The elements form a tree under root. A name lists the branches taken from the top; the branches are & ~ ! + *. The symbol $ goes to the parent.

In the rows, 26 means zero.

Element, then a row for it; each showing differs a little:
~ 23,29,39,20,30,22,27,35,28,25,35,37,29,38,28,31,28,31,34,25,18,26,36,37,21,27,33,16,16,21,23,28,22,30,32,23,32,33,33,39,25,14,26,25,26,27,16,31,32,21,24,24,30,25,20,31,27,29,24,30,24,25,36,35,31,22,23,19,21,22,20,26,23,26,27,36,35,23,32,26,25,18,32,34,33,23,27,20,30,17,12,28,30,33,24,36,34,23,34,34,27,32,30,28,19,24,33,22,21,26,21,18,26,25,25,34,22,17,25,25,24,21,33,27,25,21,38,20,33,30,24,18,31,34,27,20,19,24,32,29,23,19,26,29,27,22,29,30,14,26,20,16,23,37,23,31,14,33,31,30,29,27,30,25,27,42,27,32,20,24,30,22,32,18,36,34,20,24,33,17,26,24,27,20,28,34,22,24,22,32,16,18,32,32,15,22,26,26,28,16,35,27,30,14,33,26,22,23,23,26,14,23,23,31,24,32,21,23,25,28,17,30,25,20,27,23,20,19,20,21,27,24,25,25,29,32,25,25,27,20,29,38,31,26
!/~ 21,17,17,27,35,21,21,30,29,28,25,17,29,18,20,30,30,27,19,22,19,27,24,21,24,18,20,30,35,32,31,16,28,30,30,36,29,29,27,14,27,26,23,32,20,25,29,24,19,31,27,24,34,15,31,29,27,30,26,23,33,35,25,31,25,21,28,32,29,38,27,26,20,22,28,21,22,18,22,21,23,27,27,21,21,26,28,34,22,26,35,36,32,25,33,16,26,25,26,29,40,19,31,29,24,21,20,29,32,25,37,36,24,33,24,26,16,35,21,25,15,25,25,27,31,24,11,23,11,23,36,30,31,22,23,29,36,28,19,19,27,24,16,25,21,29,22,22,35,30,33,21,35,23,32,26,33,32,28,28,29,24,28,16,31,15,19,23,31,26,28,29,18,23,18,25,28,25,21,37,30,27,18,24,21,14,20,26,25,26,36,37,20,25,32,26,21,27,26,31,25,32,23,28,26,25,24,19,32,22,26,35,22,22,36,34,21,25,22,27,35,27,27,28,27,21,37,26,35,32,18,33,23,22,20,23,28,29,11,26,23,24,21,33
+ 22,21,25,25,26,19,20,27,27,12,25,20,26,18,16,33,25,33,33,18,30,17,28,33,28,22,19,32,28,19,26,31,26,27,23,31,33,27,31,41,17,24,21,24,22,25,29,28,26,39,20,24,23,23,13,24,29,33,21,23,22,23,39,32,25,17,19,28,25,25,23,29,29,26,28,28,23,18,36,37,19,27,42,25,23,28,30,28,25,23,31,34,19,26,28,31,30,28,17,20,18,29,26,26,30,27,22,17,24,23,22,20,30,23,21,22,12,33,25,21,29,31,42,30,25,29,25,19,19,18,21,30,35,24,28,22,14,30,16,24,35,24,27,25,30,20,25,25,27,27,24,22,25,19,20,22,25,31,30,30,33,22,28,21,20,29,23,35,29,33,28,27,24,12,27,29,25,29,26,24,21,35,24,29,28,10,25,22,20,34,25,28,30,29,23,16,33,34,24,30,29,17,26,27,28,18,25,24,27,22,27,20,35,20,37,22,35,33,33,23,26,28,18,33,28,29,13,22,24,27,38,20,33,33,22,26,22,32,22,31,26,34,18,14
!/& 22,21,28,20,31,18,20,29,26,24,29,20,29,20,23,29,25,27,21,19,19,24,24,17,27,27,18,24,39,25,24,17,26,29,21,26,30,23,28,6,29,31,28,37,19,32,29,20,23,36,28,19,34,30,25,24,32,28,15,27,25,32,25,31,25,26,27,28,29,31,26,22,25,21,25,30,27,23,20,27,29,32,31,20,22,28,27,32,18,23,30,27,30,25,21,24,17,22,29,26,34,20,30,31,25,25,21,27,24,26,31,29,32,37,27,21,17,38,24,28,28,27,24,29,32,25,13,32,27,25,17,21,28,19,18,28,22,24,20,26,26,27,26,23,18,29,20,26,27,23,27,23,31,16,29,24,29,25,26,31,30,17,28,14,32,15,15,23,39,24,29,24,23,25,19,22,26,21,12,31,26,33,20,32,28,19,17,20,27,24,30,32,23,30,33,28,36,27,25,28,27,24,23,22,32,27,19,30,34,13,17,30,24,23,30,21,26,21,23,19,37,29,29,32,23,21,27,29,26,27,24,33,26,19,18,19,24,30,19,20,40,24,21,32
!/+ 22,25,27,22,34,37,33,25,23,40,27,31,25,26,26,28,29,26,26,24,22,29,23,24,21,31,20,29,30,29,32,8,26,23,27,30,19,32,24,8,34,24,35,31,30,32,21,23,27,28,24,23,30,27,25,30,29,27,26,27,31,38,31,29,24,26,26,25,26,26,25,16,24,34,30,26,22,30,13,20,20,25,27,23,21,31,24,23,16,19,23,24,27,18,24,28,19,23,32,25,29,24,32,25,21,21,19,27,25,21,29,32,26,36,29,34,26,24,19,31,27,24,22,30,34,18,9,28,28,20,27,21,23,21,14,32,38,25,28,22,14,30,16,31,27,22,25,28,23,26,29,27,28,31,37,31,28,23,21,24,20,28,20,23,27,20,25,21,29,20,30,25,32,22,35,29,21,27,19,28,24,20,29,27,28,20,15,21,34,22,26,33,17,25,34,32,26,25,22,23,25,29,26,26,29,36,18,25,26,19,26,34,24,41,36,31,13,19,27,19,39,32,20,19,29,22,28,26,38,21,22,28,20,21,27,16,26,26,12,29,28,19,24,33
+/+ 17,22,23,23,28,28,28,24,21,21,23,19,25,18,14,22,27,21,31,15,28,16,20,25,22,24,19,36,27,23,27,22,32,29,21,28,26,29,27,27,19,23,21,26,29,30,31,18,26,34,20,23,33,26,23,18,36,34,19,25,23,29,32,27,30,23,24,24,26,25,23,18,31,23,33,26,21,25,27,27,25,29,31,24,21,27,26,33,15,40,37,23,23,21,25,32,20,28,19,17,24,28,35,30,35,25,24,23,21,22,25,30,37,23,21,21,13,32,19,24,26,33,33,27,30,26,26,21,19,15,23,31,31,22,20,33,22,32,30,26,27,28,27,28,24,27,26,16,35,22,34,27,30,17,32,22,18,21,30,25,31,25,28,14,25,19,22,26,35,24,25,37,26,23,26,24,25,24,19,27,27,28,16,23,21,8,30,31,18,22,32,37,23,33,26,25,32,34,34,40,21,29,16,38,27,22,23,29,20,18,24,31,32,21,29,26,31,28,20,20,36,17,27,26,29,25,18,33,31,30,35,32,36,33,19,21,21,32,23,30,20,31,22,19
!/~ 23,20,19,26,39,18,24,24,22,28,21,27,22,21,16,25,29,28,19,18,16,26,24,21,27,14,21,33,31,38,30,24,29,30,27,28,29,29,26,13,25,30,31,31,25,20,35,20,24,34,32,25,34,25,24,25,25,28,32,26,32,38,30,31,23,25,27,32,36,30,19,27,27,20,26,22,23,24,21,23,24,24,29,21,23,33,27,33,22,29,34,33,31,20,27,15,25,29,22,20,26,15,33,33,25,31,20,28,24,21,22,28,22,32,20,27,22,39,16,26,19,28,25,32,31,23,19,31,18,22,36,31,33,16,19,27,35,28,23,23,22,29,23,33,25,31,25,24,33,24,25,30,28,23,35,23,32,32,23,31,29,25,30,15,32,14,18,19,27,27,27,20,22,22,19,24,26,28,13,34,26,30,25,22,23,9,26,29,32,25,37,33,22,26,33,28,30,23,30,25,19,30,27,30,31,22,24,18,30,17,29,35,17,26,34,18,26,28,24,27,34,23,27,21,24,24,36,26,28,28,21,29,28,22,18,17,25,25,16,28,27,18,18,28

From each start, follow one symbol. Which element do you reach?
Answer with the element's name.
---
26,24,25,25,20,22,26,21,19,19,14,22,33,25,19,29,32,25,25,26,35,28,33,33,26,24,20,27,25,34,40,29,33,33,20,31,23,20,29,26,31,21,14,22,36,19,33,28,22,41,26,11,24,22,23,29,30,23,34,21,27,23,35,19,21,15,25,33,33,28,24,21,27,22,25,28,11,28,28,32,13,27,22,23,29,25,26,31,26,23,28,28,28,25,18,32,25,25,28,27,20,20,27,23,32,27,26,24,21,22,24,34,23,31,19,18,24,29,24,20,22,32,25,21,23,26,31,34,27,12,30,25,31,35,23,23,37,32,25,17,28,17,22,23,30,14,30,15,37,23,29,28,22,31,19,26,30,24,33,27,30,26,29,18,28,23,25,34,29,34,27,30,28,29,25,28,33,32,22,24,19,36,28,19,17,20,30,26,30,31,34,38,26,24,27,25,21,30,19,27,16,26,38,26,21,27,25,22,33,30,20,31,13,20,29,22,34,33,14,32,29,29,22,23,20,27,33,21,26,21,28,30,41,25,29,26,33,29,27,26,16,26,21,20
$: +
---
24,27,34,29,26,36,23,20,24,30,25,24,21,20,20,33,34,18,16,22,27,36,25,29,19,38,26,22,25,30,38,30,26,30,22,24,12,22,27,30,28,20,35,18,24,28,34,34,27,24,28,23,19,18,26,22,29,25,22,23,22,31,17,28,32,26,38,27,26,28,25,16,31,23,23,23,21,30,28,19,19,23,24,29,28,31,21,30,23,23,26,26,27,10,31,33,31,27,13,27,26,27,27,17,23,21,32,24,23,21,19,20,38,24,20,28,34,27,23,25,28,22,30,31,22,22,43,29,39,29,35,26,13,17,32,27,24,20,22,31,27,36,35,30,24,22,25,22,31,34,29,28,25,30,29,29,33,10,30,22,16,28,23,37,20,24,21,32,32,28,30,23,24,35,36,22,29,21,31,13,24,20,30,24,28,28,24,28,22,26,30,26,31,20,26,23,35,30,31,27,20,31,26,29,18,39,35,30,30,31,22,28,27,29,25,21,28,27,24,22,29,24,22,22,28,26,29,23,29,10,30,29,35,21,40,28,16,23,29,29,29,33,41,24
$: +
---
30,31,36,30,29,27,29,33,26,35,39,30,27,34,27,24,40,32,29,31,27,28,34,25,24,33,35,19,28,18,23,24,22,31,28,21,28,24,24,27,34,22,28,27,22,35,18,37,37,24,24,24,25,29,24,24,27,24,19,35,16,27,17,26,32,34,26,21,25,23,22,28,26,29,23,38,36,31,26,26,27,25,25,36,29,21,26,17,24,22,19,21,19,31,21,35,23,26,35,34,26,35,25,21,28,22,35,22,22,31,26,26,31,26,26,21,26,17,21,34,35,18,25,28,20,30,34,19,32,28,20,18,23,27,29,25,23,20,39,27,22,30,35,28,27,25,29,35,13,25,24,27,25,38,27,24,21,21,25,27,23,32,24,36,33,35,31,40,19,22,36,24,24,30,24,27,25,20,28,17,26,22,26,23,32,34,25,26,20,22,14,19,23,30,15,29,26,26,32,18,29,23,23,18,26,29,18,31,23,33,26,26,28,34,18,28,20,23,25,22,23,38,30,24,22,32,26,31,20,19,22,25,19,27,30,28,23,25,33,25,21,34,36,24
$: ~
---
21,25,24,19,23,23,25,21,17,27,18,26,30,23,17,28,26,21,26,24,34,28,33,35,27,18,24,28,18,41,34,27,27,30,21,26,24,28,29,33,29,24,16,15,29,14,42,25,15,37,27,10,22,23,24,32,29,22,30,25,23,18,28,20,24,21,28,27,32,26,21,22,29,22,20,25,14,25,30,29,7,27,17,22,26,28,25,27,26,21,28,31,26,19,16,29,25,25,28,24,22,20,32,19,31,21,24,21,21,19,22,30,21,31,19,18,23,34,17,22,27,35,28,23,25,23,33,33,20,13,35,29,26,30,32,30,37,35,20,21,27,19,19,24,24,22,32,19,35,22,28,29,24,28,19,25,33,24,35,20,29,24,33,17,27,19,30,34,30,31,26,26,27,25,30,33,35,25,19,29,20,32,29,16,16,20,25,24,25,34,38,39,33,29,21,25,26,21,22,26,21,31,35,24,25,26,23,25,31,28,17,35,16,17,27,21,32,35,20,32,26,35,21,22,24,22,31,23,28,29,34,30,40,18,22,28,33,33,26,28,14,29,32,25
$: +
---
22,15,41,29,16,16,23,29,18,22,35,33,28,28,23,26,34,27,20,33,27,27,30,31,30,32,27,25,23,26,27,30,30,32,34,26,29,26,25,30,26,17,30,27,27,27,20,32,30,13,23,22,31,26,24,19,27,28,26,22,22,31,18,28,33,23,36,24,19,15,25,27,21,26,26,34,30,30,23,22,21,18,26,34,26,20,18,21,29,23,27,21,26,27,24,35,29,28,39,23,26,33,24,14,32,28,34,22,25,21,18,24,37,29,25,26,31,24,21,30,34,17,24,27,28,22,38,25,38,35,34,21,22,28,30,16,27,30,39,22,18,25,30,30,32,24,32,31,14,28,25,28,32,31,27,25,21,21,24,28,18,31,33,29,28,32,25,34,20,21,23,20,32,35,28,25,27,22,31,19,26,25,27,19,30,34,25,25,18,28,13,18,32,29,24,31,26,29,28,21,25,27,29,19,21,29,20,32,16,38,22,16,25,31,16,28,24,25,26,26,23,25,29,24,29,22,29,28,21,20,23,22,16,26,33,28,19,21,36,27,30,30,35,26
$: ~
---
23,25,32,24,27,39,19,24,25,34,27,22,23,24,18,26,29,22,19,23,31,36,28,34,24,40,32,29,28,33,35,29,30,18,26,26,16,20,32,29,21,17,32,21,31,22,25,36,24,30,22,25,24,20,20,35,29,20,27,17,24,27,22,23,34,19,32,24,19,26,29,13,24,21,23,24,20,24,27,25,14,23,21,26,26,31,23,24,26,23,31,20,18,9,24,37,36,29,18,26,23,25,21,18,23,29,34,21,30,26,21,26,35,29,25,25,38,23,27,27,28,21,30,22,21,27,40,23,36,28,31,21,12,22,29,29,22,18,26,22,26,36,28,28,25,14,27,20,36,35,34,28,25,39,30,24,27,16,25,22,29,34,32,26,21,20,24,37,35,24,25,37,26,33,41,21,25,22,33,16,27,18,32,23,26,27,31,32,21,23,25,24,38,27,35,23,36,23,25,34,30,22,24,22,21,34,28,22,33,32,20,29,27,25,24,19,23,24,18,27,28,26,26,18,27,28,32,27,23,12,33,28,39,26,46,20,25,22,29,31,30,30,34,27
$: +
---
29,20,45,25,21,28,25,33,24,27,42,31,32,23,24,27,33,30,22,29,25,24,28,30,26,30,32,27,30,30,23,37,26,31,30,30,33,31,24,37,17,15,28,27,30,23,19,36,30,14,28,25,27,27,28,18,28,29,21,22,23,20,22,28,34,27,33,33,19,17,27,22,20,32,32,33,40,32,24,16,23,18,28,34,27,16,28,20,28,22,22,22,30,31,25,36,30,26,39,26,30,36,17,26,31,22,34,26,23,27,19,24,38,27,21,24,30,26,23,34,31,15,26,29,26,22,43,20,37,38,30,18,20,23,28,10,21,28,38,20,19,27,26,24,29,20,24,26,21,31,21,27,31,29,21,23,21,25,27,38,23,30,28,35,27,33,26,35,10,27,25,25,26,34,20,28,28,19,31,18,27,23,28,21,30,36,29,30,16,25,16,19,22,29,20,31,20,24,23,20,26,21,30,16,24,32,26,35,19,38,18,26,28,27,19,24,27,25,22,18,18,25,32,16,29,30,18,23,21,14,28,18,15,22,30,25,19,23,34,26,23,28,31,25
$: ~
---
26,19,27,25,28,23,21,20,21,28,24,16,21,24,18,24,33,29,31,19,25,21,16,29,25,26,30,34,29,17,22,27,17,29,26,30,25,27,24,23,17,20,21,31,23,31,27,31,23,31,23,25,28,25,23,16,29,28,12,31,20,29,28,35,30,32,24,19,19,28,19,26,29,26,22,34,25,20,30,31,22,29,25,27,27,27,30,29,17,31,37,23,21,23,31,22,25,30,26,17,27,28,28,30,23,27,29,22,26,16,16,22,39,29,16,30,15,30,16,34,30,24,28,34,26,26,31,6,21,25,21,31,25,21,26,27,22,24,29,31,37,30,28,26,23,29,25,23,31,25,26,28,29,21,37,18,27,25,31,24,28,29,26,21,30,23,21,25,26,26,31,32,20,18,20,29,26,25,26,23,27,26,13,24,22,14,25,29,12,22,27,26,23,29,27,22,42,35,40,28,22,28,18,26,24,25,31,31,28,28,21,26,37,28,35,20,22,29,25,20,33,29,33,28,33,23,19,26,27,21,34,31,33,27,19,17,23,29,18,28,28,37,23,19
$: +
---
19,22,29,19,33,17,28,23,24,30,23,24,21,26,14,35,24,25,22,22,12,25,29,23,25,13,19,27,25,26,34,16,25,27,26,34,26,26,30,24,30,18,22,32,21,26,27,23,25,36,29,19,27,24,27,30,26,29,33,24,34,28,37,34,19,25,19,23,28,26,29,24,20,23,23,21,21,25,22,29,17,25,25,21,25,30,33,33,28,23,31,36,26,27,18,22,27,29,25,21,38,19,34,35,19,20,19,18,28,23,32,29,22,29,21,32,18,35,19,27,18,28,29,34,30,18,13,27,20,20,30,29,28,24,22,28,35,27,13,23,20,21,18,27,23,24,19,24,30,26,30,21,33,28,30,30,34,33,28,43,26,15,36,15,28,27,17,23,37,29,28,18,25,13,24,29,18,27,15,38,24,31,22,24,27,11,15,22,29,32,31,36,18,23,28,26,28,29,17,27,29,28,25,25,26,26,19,17,35,12,23,34,20,30,40,26,25,28,30,34,22,29,17,31,26,27,18,16,25,27,21,32,29,22,25,24,31,33,12,23,28,18,22,27
~: !/~
---
27,25,26,24,25,18,30,32,31,13,32,31,36,34,25,20,23,30,20,23,34,15,28,26,34,21,37,23,32,29,26,31,33,31,28,20,31,28,19,30,26,22,17,27,20,16,20,21,25,26,25,24,28,26,34,23,21,23,22,32,20,21,30,24,25,30,24,26,24,20,22,31,20,19,34,43,29,34,27,25,27,31,27,33,33,21,17,29,25,34,15,26,27,34,23,32,22,19,34,28,22,28,26,20,37,22,22,31,11,25,32,29,22,21,25,25,20,28,21,21,24,31,14,17,27,26,28,29,18,24,37,20,30,36,30,12,26,30,30,21,22,29,29,27,24,27,29,25,28,24,25,23,31,29,25,19,22,29,35,27,26,31,32,26,31,29,20,26,15,30,21,28,37,18,25,30,34,28,24,30,29,34,21,17,16,29,25,31,28,26,25,24,23,26,18,28,19,25,29,19,31,33,30,26,28,23,24,31,15,31,21,21,9,19,21,30,30,37,24,32,15,26,32,19,19,27,28,26,21,38,22,26,23,24,20,22,40,33,30,23,11,27,30,22
$: ~
---
34,25,41,27,22,25,30,30,25,31,40,31,25,33,27,27,34,28,30,37,31,26,32,32,25,37,33,20,18,20,24,27,27,33,29,21,29,25,24,26,24,23,37,29,29,32,18,36,34,22,24,26,28,35,30,23,29,26,24,33,17,24,16,30,25,26,27,26,20,23,24,29,30,31,24,32,35,26,21,26,26,18,29,31,24,17,28,24,31,22,21,21,21,29,20,30,29,26,35,25,27,37,24,19,30,19,33,25,29,26,24,19,31,25,29,32,30,20,24,32,38,20,30,26,30,27,35,28,38,29,18,21,21,25,28,21,21,20,37,35,22,25,36,28,35,26,35,33,13,29,22,28,24,33,25,27,20,26,23,30,29,26,22,29,27,37,29,36,18,22,33,17,36,30,30,20,25,25,33,14,27,23,24,26,33,40,26,22,19,30,14,9,26,31,16,31,27,26,31,23,30,23,22,13,22,29,18,33,24,38,26,17,34,36,16,32,20,27,23,20,22,40,32,25,24,28,22,25,25,22,24,25,20,24,28,27,30,27,35,22,31,35,35,29
$: ~
---
20,22,27,24,30,25,26,22,17,21,22,20,28,19,12,31,29,22,32,18,25,18,19,24,26,22,16,40,31,22,28,15,24,31,20,23,28,27,28,23,25,21,24,20,25,23,36,21,26,32,25,27,31,27,21,21,33,33,18,24,22,38,33,29,30,22,26,24,25,26,21,23,24,26,28,32,23,18,28,29,22,34,28,24,22,27,28,31,15,27,35,32,19,25,26,23,22,28,15,16,23,31,37,29,29,29,26,24,22,24,20,22,36,28,22,23,14,32,21,28,29,32,31,23,26,23,25,19,19,21,29,34,27,26,24,34,22,29,27,29,34,30,25,32,25,25,24,23,37,25,29,34,22,24,30,18,23,23,27,22,27,25,29,14,26,20,28,27,34,30,31,30,22,17,23,30,26,24,19,22,25,30,23,20,24,7,32,29,19,22,34,32,28,32,25,19,29,32,33,29,24,26,22,37,20,23,22,36,31,21,25,28,25,19,29,22,29,28,26,20,36,27,22,22,25,22,20,29,31,29,35,26,30,34,21,22,21,34,20,30,23,29,12,21
$: +
---
22,26,31,26,28,21,23,27,22,31,30,16,25,21,19,24,33,27,27,15,17,19,24,26,25,30,27,29,25,19,26,23,21,25,24,30,26,26,29,21,21,32,29,31,27,30,31,27,28,37,23,30,27,17,28,20,30,33,19,23,23,36,24,36,30,29,27,25,21,23,18,21,33,22,23,26,32,18,25,29,19,27,34,33,28,28,25,28,16,31,38,17,18,27,27,25,30,29,22,22,35,32,31,29,21,27,28,21,27,22,17,18,42,25,25,27,13,35,19,28,38,19,30,35,23,24,32,10,25,21,26,27,25,17,27,34,17,17,26,36,40,31,27,31,23,26,29,28,27,22,26,28,29,24,39,19,27,19,20,25,29,33,26,27,28,23,23,30,22,29,35,27,25,18,13,29,22,26,25,16,25,25,20,24,23,11,28,31,12,25,30,31,26,30,19,20,35,35,43,24,17,29,19,27,26,20,27,32,27,27,31,29,35,28,34,33,20,28,26,20,38,26,34,25,27,31,24,21,31,23,33,34,32,29,25,16,24,28,23,30,25,34,31,25
$: +
---
18,27,20,24,22,16,22,24,27,8,25,19,30,18,18,27,23,36,26,25,36,20,22,28,26,18,25,34,25,30,25,31,24,34,22,30,33,28,31,31,15,29,14,27,27,21,38,25,22,39,22,16,33,28,20,19,28,32,23,29,22,25,28,23,26,23,28,32,24,31,27,26,33,21,30,29,25,21,30,31,16,32,28,23,27,27,26,36,29,30,35,30,30,29,29,20,21,21,21,21,18,30,32,28,38,30,26,22,25,23,31,27,39,32,21,18,15,40,23,17,21,29,25,26,27,28,30,20,17,23,22,34,32,29,22,21,27,35,23,22,34,26,29,24,31,25,23,19,40,24,35,25,23,20,24,20,28,33,32,22,37,18,32,22,27,26,25,31,26,34,26,25,20,21,15,31,26,21,17,24,25,31,24,21,19,17,29,22,15,24,30,32,28,31,20,25,25,30,27,31,21,22,21,32,24,21,17,27,20,20,19,32,22,17,37,21,40,30,25,23,31,26,25,31,20,24,27,21,27,31,38,27,36,29,14,27,23,33,24,27,22,29,21,19
$: +
---
36,27,35,29,24,22,27,25,23,34,37,35,22,34,29,26,37,37,22,29,21,22,27,34,24,39,36,19,22,28,24,29,18,34,26,21,32,25,24,27,24,28,33,26,31,26,16,34,30,19,22,25,22,34,30,24,26,27,20,26,13,26,20,30,31,30,30,20,26,25,26,27,31,30,24,35,32,31,19,29,26,25,23,35,24,12,27,18,24,16,26,18,19,29,27,34,29,24,40,32,25,33,26,21,29,18,37,20,22,32,22,26,35,31,29,30,31,16,22,27,35,22,31,28,28,25,41,23,42,29,21,21,25,31,32,27,18,29,43,31,26,34,36,23,27,24,28,35,15,32,27,25,29,38,19,28,17,21,22,24,22,27,22,36,30,40,24,33,16,20,36,22,36,31,27,27,29,21,36,16,23,21,26,23,29,32,21,16,27,29,16,16,24,37,17,32,30,28,28,19,27,24,25,15,21,29,25,33,22,31,25,23,30,31,21,26,18,22,25,15,28,39,34,27,29,27,27,25,20,22,25,21,23,27,24,32,31,33,32,24,29,36,28,24
$: ~
---
19,28,30,26,28,18,23,23,24,23,27,14,22,20,16,31,35,23,30,16,20,19,25,30,21,22,24,36,28,27,29,29,24,25,23,34,26,31,27,18,19,23,20,31,22,32,32,25,23,30,21,28,27,24,25,19,35,31,17,24,13,34,30,31,29,29,29,27,21,22,24,23,33,23,23,35,28,17,22,32,23,28,28,29,18,28,29,27,19,27,37,18,25,22,24,27,24,25,19,19,25,26,28,31,24,24,33,22,29,16,22,21,36,30,21,26,14,26,21,29,34,21,31,35,28,21,32,7,25,20,27,25,25,22,22,32,22,22,32,33,43,32,31,27,22,28,23,27,27,28,25,28,32,27,31,23,23,23,26,27,29,29,27,28,26,22,26,34,25,31,32,29,28,24,17,29,26,27,25,15,25,31,14,29,23,8,26,30,12,26,24,30,28,28,26,18,39,33,41,18,24,31,19,32,26,25,22,33,23,29,24,28,40,24,34,29,23,25,24,21,35,31,32,30,28,26,27,25,29,23,33,35,28,37,19,15,26,27,28,30,25,32,27,25
$: +
